a =
array([[-14, -31,  27, -28],
       [-22,  21,  -5,   9],
       [  3,   5,  14,   9],
       [ -3,  24,   4,  23],
       [-25,  45,   4,  36],
       [ -2,  18, -21,   7],
       [-35, -54,  48, -55],
       [-29,  -3,  45,  -3],
       [-14,  14,  15,  13],
       [  9, -21, -20, -29]])
Indices start at 0.
(0, 0): -14
(2, 2): 14
(3, 1): 24
(7, 0): -29
(8, 0): -14
(6, 3): -55
(6, 2): 48
(2, 3): 9
(1, 0): -22
(0, 1): -31
(5, 0): -2
(9, 3): -29
(2, 1): 5
(7, 1): -3
(7, 2): 45
(9, 2): -20
(2, 0): 3
(4, 3): 36
(5, 3): 7
(4, 1): 45
(5, 1): 18

W =
[[619 115  90 380 375 174  61 103]
 [413 767 146 145 457 901 262 743]
 [ 92 274 766 645  23 171 748 272]
 [447 188 387 549 180 227 377 192]
 [225 325 324 145 548 225 276 339]
 [472 690 145 192 444 855 248 690]
 [110 336 724 609  45 252 724 327]
 [373 707 260 214 413 833 357 713]]
W[0, 0] = 619
W[:, -3] = [174, 901, 171, 227, 225, 855, 252, 833]
W[:, -2] = [61, 262, 748, 377, 276, 248, 724, 357]
W[:, -4] = [375, 457, 23, 180, 548, 444, 45, 413]
W[-4, -6] = 324
W[-7] = [413, 767, 146, 145, 457, 901, 262, 743]
W[-7, -2] = 262
W[6, 3] = 609
W[-6, -4] = 23
W[4, -2] = 276
W[1, 3] = 145
W[1, 5] = 901
W[-4, 3] = 145
W[-5, 0] = 447
W[-6, 1] = 274
W[2] = [92, 274, 766, 645, 23, 171, 748, 272]
W[-1] = [373, 707, 260, 214, 413, 833, 357, 713]
W[5, -4] = 444
W[7, -6] = 260
W[3, 2] = 387
W[0, -7] = 115
W[6, 1] = 336

arr =
20.07	22.71	-14.23	4.13	-11.82	21.52	-8.74	12.21
16.31	22.43	-14.85	0.00	-6.77	19.23	-10.48	11.50
16.90	17.13	-14.83	-1.19	-2.39	13.43	-11.73	6.41
-5.06	21.24	4.55	-3.00	-3.86	15.65	8.27	15.36
11.66	-8.84	3.72	3.10	2.60	-14.54	1.83	-16.20
8.49	4.70	2.19	5.40	-6.07	3.91	3.24	1.24
7.67	-7.74	15.40	10.22	-7.81	-10.68	14.30	-11.28
Indices start at 0.
row 0 col 0 => 20.07
row 1 col 7 => 11.50
row 1 col 2 => -14.85
row 0 col 3 => 4.13
row 5 col 4 => -6.07
row 4 col 5 => -14.54
row 2 col 7 => 6.41
row 3 col 0 => -5.06
row 4 col 7 => -16.20
row 1 col 1 => 22.43
row 1 col 0 => 16.31
row 0 col 1 => 22.71
row 3 col 3 => -3.00
row 3 col 7 => 15.36
row 6 col 4 => -7.81
row 6 col 5 => -10.68
row 4 col 0 => 11.66
row 4 col 2 => 3.72
row 2 col 3 => -1.19
row 4 col 1 => -8.84
row 3 col 6 => 8.27
row 2 col 4 => -2.39
row 3 col 5 => 15.65
row 6 col 6 => 14.30
row 0 col 2 => -14.23
row 2 col 5 => 13.43
row 0 col 5 => 21.52
row 5 col 1 => 4.70
row 5 col 6 => 3.24
row 1 col 4 => -6.77
row 0 col 7 => 12.21

m =
[ -3.1   1.3   8.8 -18.5  15.3   1.2   0.8  -0.2   7.5  -3.3  -0.9  -3.5
  -9.2   4.9]
m[0]	-3.1
m[4]	15.3
m[11]	-3.5
m[2]	8.8
m[12]	-9.2
m[8]	7.5
m[13]	4.9
m[5]	1.2

data =
[[  1 -11 -17   9 -14 -16  15  -6  -8  -6  11]
 [ -3  -5 -16  15  26   7  -4  -7   2  -3   4]
 [ -4   9  20 -13 -10   4   0   9  -3   2  -2]
 [ 20   4 -10  15  40  19 -20  -4  29  13  -8]
 [ -5  10  23 -15 -15   2   3  11  -5   2  -1]
 [  2 -13 -19  12 -13 -16  16  -7  -7  -6  11]
 [  3 -14 -22  14 -14 -18  18  -8  -7  -7  13]
 [ -5   9  22 -14 -14   2   2  10  -5   2  -2]
 [ -3 -13 -32  30  26   0   9 -12  -3  -8  17]
 [ -4  -6 -18  17  23   5   0  -7  -1  -5   7]
 [ -5   9  21 -14 -11   3   1   9  -5   2  -2]
 [ -5   9  21 -14 -13   2   2  10  -5   2  -2]
 [  7  10  14  -5   8  11  -8   7  11   9  -7]
 [  1 -12 -17  10 -14 -16  15  -6  -8  -6  11]
 [ -5   9  21 -14 -12   3   1   9  -5   2  -2]]
Rows and columns are counted from 0.
row 0 col 0	1
row 3 col 7	-4
row 12 col 2	14
row 10 col 7	9
row 7 col 5	2
row 8 col 7	-12
row 4 col 4	-15
row 0 col 7	-6
row 9 col 3	17
row 5 col 1	-13
row 6 col 4	-14
row 11 col 1	9
row 13 col 1	-12
row 2 col 6	0
row 14 col 3	-14
row 4 col 1	10
row 13 col 0	1
row 7 col 10	-2
row 14 col 5	3
row 1 col 3	15
row 12 col 3	-5
row 2 col 3	-13
row 5 col 9	-6
row 2 col 0	-4
row 0 col 5	-16
row 7 col 8	-5
row 2 col 9	2
row 14 col 0	-5
row 8 col 9	-8
row 10 col 9	2
row 1 col 7	-7
row 10 col 3	-14
row 5 col 3	12
row 0 col 9	-6

grid =
[[-36 -43  -8  -7]
 [ 17 -44 -13  14]
 [ -8 -49  -4 -21]
 [-38 -38 -12   8]
 [ 11 -42 -17  28]
 [  8 -54  -6 -15]
 [ -4 -39 -20  36]
 [-31 -33 -15  22]]
grid[0][0] -> -36
grid[7][-4] -> -31
grid[-7][-2] -> -13
grid[:, -3] -> [-43, -44, -49, -38, -42, -54, -39, -33]
grid[-8][3] -> -7
grid[-6][2] -> -4
grid[6] -> [-4, -39, -20, 36]
grid[4] -> [11, -42, -17, 28]
grid[-2][-1] -> 36
grid[2][-1] -> -21
grid[-3][-1] -> -15
grid[:, -1] -> [-7, 14, -21, 8, 28, -15, 36, 22]
grid[-6][-4] -> -8
grid[4][-3] -> -42
grid[-3][-2] -> -6
grid[-3][-3] -> -54
grid[6][2] -> -20
